Here is a tiny trained network, its code and every weight. The questions are about switching its units off for an input and a target symbol, where a switched-off unit gives its printed mean instead of its output.

import numpy as np


def w(rows, s, z=0):
    codes = np.array(rows[::2]) - 128.0
    scale = np.full(codes.shape[1], s)
    scale[-1] = z or s
    return codes * scale


def norm(h):
    return h / np.sqrt((h * h).mean(-1, keepdims=True) + 1e-5)


def softmax(a):
    e = np.exp(a - a.max(-1, keepdims=True))
    return e / e.sum(-1, keepdims=True)


def log_softmax(a):
    a = a - a.max(-1, keepdims=True)
    return a - np.log(np.exp(a).sum(-1, keepdims=True))


def net(x, mask):
    ids = ['Πβγζησ'.index(c) for c in x.split()]
    T = len(ids)
    res = E[ids] + P[:T]
    u = 0
    for l in range(2):
        r = norm(res)
        for j in range(3):
            rows = slice(2 * j, 2 * j + 2)
            q, k, v = (r @ M[l][rows].T for M in (Q, K, V))
            z = softmax(np.where(np.tri(T) > 0, q @ k.T / 2**0.5, -1e9)) @ v
            o = O[l][rows]
            res = res + np.where(mask[u + j], z, o[:, -1]) @ o[:, :-1]
        u += 3
    return log_softmax(norm(res)[-1] @ U[:, :-1].T + U[:, -1])


Q, K, V, O = {}, {}, {}, {}
E = w([
[102,149,184,143,215,102,101,176,137,165,126,205],'Π',
[165,129,189,30,185,117,76,99,162,202,126,126],'β',
[181,72,118,110,61,154,79,168,134,82,120,214],'γ',
[111,126,149,135,61,112,101,85,228,98,189,140],'ζ',
[123,3,138,172,124,202,91,156,121,157,206,89],'η',
[137,67,148,193,98,188,114,35,99,163,179,209],'σ',
],0.014)
P = w([
[26,101,34,82,55,95,2,54,98,171,99,115],'0',
[105,119,127,99,144,63,38,88,93,117,139,170],'1',
[107,130,155,117,115,101,54,102,103,120,140,157],'2',
[110,134,159,121,95,120,84,118,106,128,134,154],'3',
[113,139,157,118,92,139,106,125,113,127,127,140],'4',
[116,140,152,113,87,153,129,128,126,130,117,137],'5',
[120,150,148,111,90,167,148,130,135,127,114,132],'6',
[128,160,141,111,95,177,165,128,145,130,112,128],'7',
[142,164,136,111,93,186,180,131,156,133,115,124],'8',
[166,171,131,113,91,191,194,128,168,135,121,112],'9',
[198,173,123,116,88,190,207,129,176,141,135,100],'10',
],0.0097)
Q[0] = w([
[117,155,241,166,62,140,135,154,239,135,156,153],'0.h1',
[81,155,184,61,163,111,123,141,121,180,100,105],'0.h1',
[118,136,67,152,108,138,136,155,139,122,64,130],'0.h2',
[141,143,44,116,140,71,142,120,71,95,116,82],'0.h2',
[109,147,103,88,186,31,178,142,106,144,76,106],'0.h3',
[110,145,104,254,124,107,168,178,144,112,96,129],'0.h3',
],0.0081)
K[0] = w([
[195,148,154,127,146,217,254,159,133,136,113,135],'0.h1',
[85,96,138,151,157,166,112,145,72,126,134,168],'0.h1',
[108,144,156,136,130,138,150,104,107,128,109,120],'0.h2',
[69,95,118,118,124,34,22,63,61,133,132,121],'0.h2',
[72,139,146,74,133,108,51,85,59,146,76,115],'0.h3',
[88,144,129,172,141,114,137,159,167,142,112,177],'0.h3',
],0.009)
V[0] = w([
[111,17,108,167,74,117,103,198,77,88,187,132],'0.h1',
[171,76,113,117,180,160,102,167,29,254,110,109],'0.h1',
[87,146,135,177,133,81,29,85,125,199,187,144],'0.h2',
[117,132,171,152,133,172,154,27,205,143,238,61],'0.h2',
[173,113,113,81,71,116,110,81,227,163,130,190],'0.h3',
[36,199,139,145,178,51,121,179,103,156,94,194],'0.h3',
],0.0049)
O[0] = w([
[179,189,128,173,161,152,176,136,153,89,132,131,190],'0.h1',
[115,134,3,122,187,123,105,95,138,155,151,184,103],'0.h1',
[68,133,83,70,183,214,166,106,191,100,44,87,169],'0.h2',
[125,109,199,113,86,133,178,164,119,112,71,173,80],'0.h2',
[84,152,95,164,150,119,78,93,43,103,110,54,254],'0.h3',
[188,122,142,95,48,169,166,115,56,88,189,90,71],'0.h3',
],0.0073,0.0075)
Q[1] = w([
[123,113,72,105,103,52,224,70,152,110,104,92],'1.h1',
[2,134,133,129,147,153,211,100,155,159,224,44],'1.h1',
[44,126,90,175,161,100,164,140,123,146,158,112],'1.h2',
[85,133,146,188,128,68,76,104,187,99,81,129],'1.h2',
[20,181,129,141,161,60,237,46,119,150,175,110],'1.h3',
[133,33,125,132,202,202,185,158,86,169,154,67],'1.h3',
],0.01)
K[1] = w([
[57,80,90,71,105,160,56,86,62,65,91,63],'1.h1',
[87,101,161,43,165,223,191,115,147,70,33,204],'1.h1',
[56,88,92,78,141,145,103,149,116,150,115,155],'1.h2',
[84,22,133,254,50,118,52,114,170,99,56,115],'1.h2',
[68,95,126,51,121,198,171,130,71,70,58,105],'1.h3',
[102,158,51,82,155,179,167,120,207,106,113,210],'1.h3',
],0.0091)
V[1] = w([
[103,110,103,89,120,122,161,254,124,86,196,70],'1.h1',
[99,153,173,163,230,54,186,140,57,118,120,138],'1.h1',
[147,75,61,131,48,102,136,106,131,48,109,128],'1.h2',
[111,196,88,149,232,58,117,111,154,112,89,103],'1.h2',
[162,173,132,99,111,111,124,164,109,97,37,247],'1.h3',
[185,210,106,95,146,89,163,81,214,118,166,118],'1.h3',
],0.0068)
O[1] = w([
[129,89,97,137,133,121,58,171,176,79,76,143,1],'1.h1',
[100,80,88,68,134,172,157,68,170,121,74,117,61],'1.h1',
[115,109,121,62,183,151,165,116,157,136,93,141,214],'1.h2',
[172,107,199,159,54,80,211,161,133,125,90,116,161],'1.h2',
[147,190,98,107,121,137,56,95,57,66,185,160,150],'1.h3',
[12,187,156,105,96,136,140,131,156,125,124,74,64],'1.h3',
],0.011,0.0054)
U = w([
[78,184,129,48,232,115,93,159,140,200,124,144,111],'Π',
[200,104,177,124,117,148,195,89,57,170,112,153,1],'β',
[126,110,172,167,2,107,147,150,129,73,128,87,216],'γ',
[148,145,99,151,117,144,67,135,83,77,171,146,176],'ζ',
[170,94,67,92,57,208,127,89,192,71,140,118,137],'η',
[176,35,158,174,169,130,102,175,152,132,114,132,99],'σ',
],0.01,0.006)

Each question gives the input, a string of symbols that net reads in full, and the target symbol t.
The units are the heads (2 rows each of Q, K, V and O). Each row of codes is followed by its name. A weight is (code - 128) times the scale printed after its matrix; where a second scale follows, it is the last column's (O and U).
mask holds one flag per head, layer by layer. A switched-off head (its flag False) gives its mean, the last column of its rows in O, instead of its output. The means were averaged over made-up inputs and are rounded, as every weight is.
A unit's drop is (log p(t) with every unit on - log p(t) with that unit switched off) / (log p(t) with every unit on - log p(t) with every unit switched off).
The circuit of an input: a set's keep is (log p(t) with only the set's units on - log p(t) with every unit switched off) / (log p(t) with every unit on - log p(t) with every unit switched off). Starting from all 6 units, units are removed one at a time, each time the one whose removal leaves the highest keep (on an exact tie, the one counted first), for as long as the keep stays at least 0.8.
units of the circuit, in order: the units of the circuit, biggest drop first
unit that matters most: the unit with the biggest drop
heads that matter: for each layer, one digit per head in row order, 1 if its drop is at least 0.15 and else 0, layers parted by /
drop of u: that unit's drop, to one decimal
input Π γ η Π γ γ γ Π γ Π η, target η: heads that matter : 011 / 101
input Π Π β γ γ η γ, target σ: unit that matters most : 0.h2
input β ζ Π γ ζ, target η: units of the circuit, in order : [0.h2, 1.h1, 0.h3]
input β ζ γ Π γ, target η: units of the circuit, in order : [1.h1, 0.h2]
input ζ β γ Π β γ γ γ β, target γ: heads that matter : 001 / 010
input Π γ ζ σ σ ζ, target β: heads that matter : 110 / 101
input γ β γ Π Π γ, target η: heads that matter : 000 / 100
input γ β γ, target Π: heads that matter : 000 / 011
input γ β ζ β γ γ ζ ζ β ζ, target Π: heads that matter : 100 / 010
input β γ γ γ β, target β: heads that matter : 101 / 010
input ζ Π Π η Π Π γ β ζ Π, target ζ: heads that matter : 001 / 010
input β γ β Π η Π, target β: heads that matter : 101 / 110
input Π γ Π ζ η β β, target β: heads that matter : 010 / 010
input σ γ γ η η η γ, target σ: heads that matter : 000 / 001
input η ζ γ γ σ Π ζ, target ζ: units of the circuit, in order : [1.h3, 0.h1]
input ζ Π ζ, target η: unit that matters most : 0.h3
input Π Π γ ζ η ζ γ γ Π β Π, target ζ: units of the circuit, in order : [1.h2, 0.h3]
input ζ ζ η β ζ ζ η, target Π: units of the circuit, in order : [0.h3, 1.h3]
input ζ γ ζ Π Π γ ζ ζ γ β γ, target Π: drop of 0.h1 : 0.2
input Π ζ γ ζ ζ γ η σ γ γ, target ζ: drop of 1.h3 : 0.1
input γ Π η ζ γ γ ζ ζ β η, target γ: unit that matters most : 1.h3
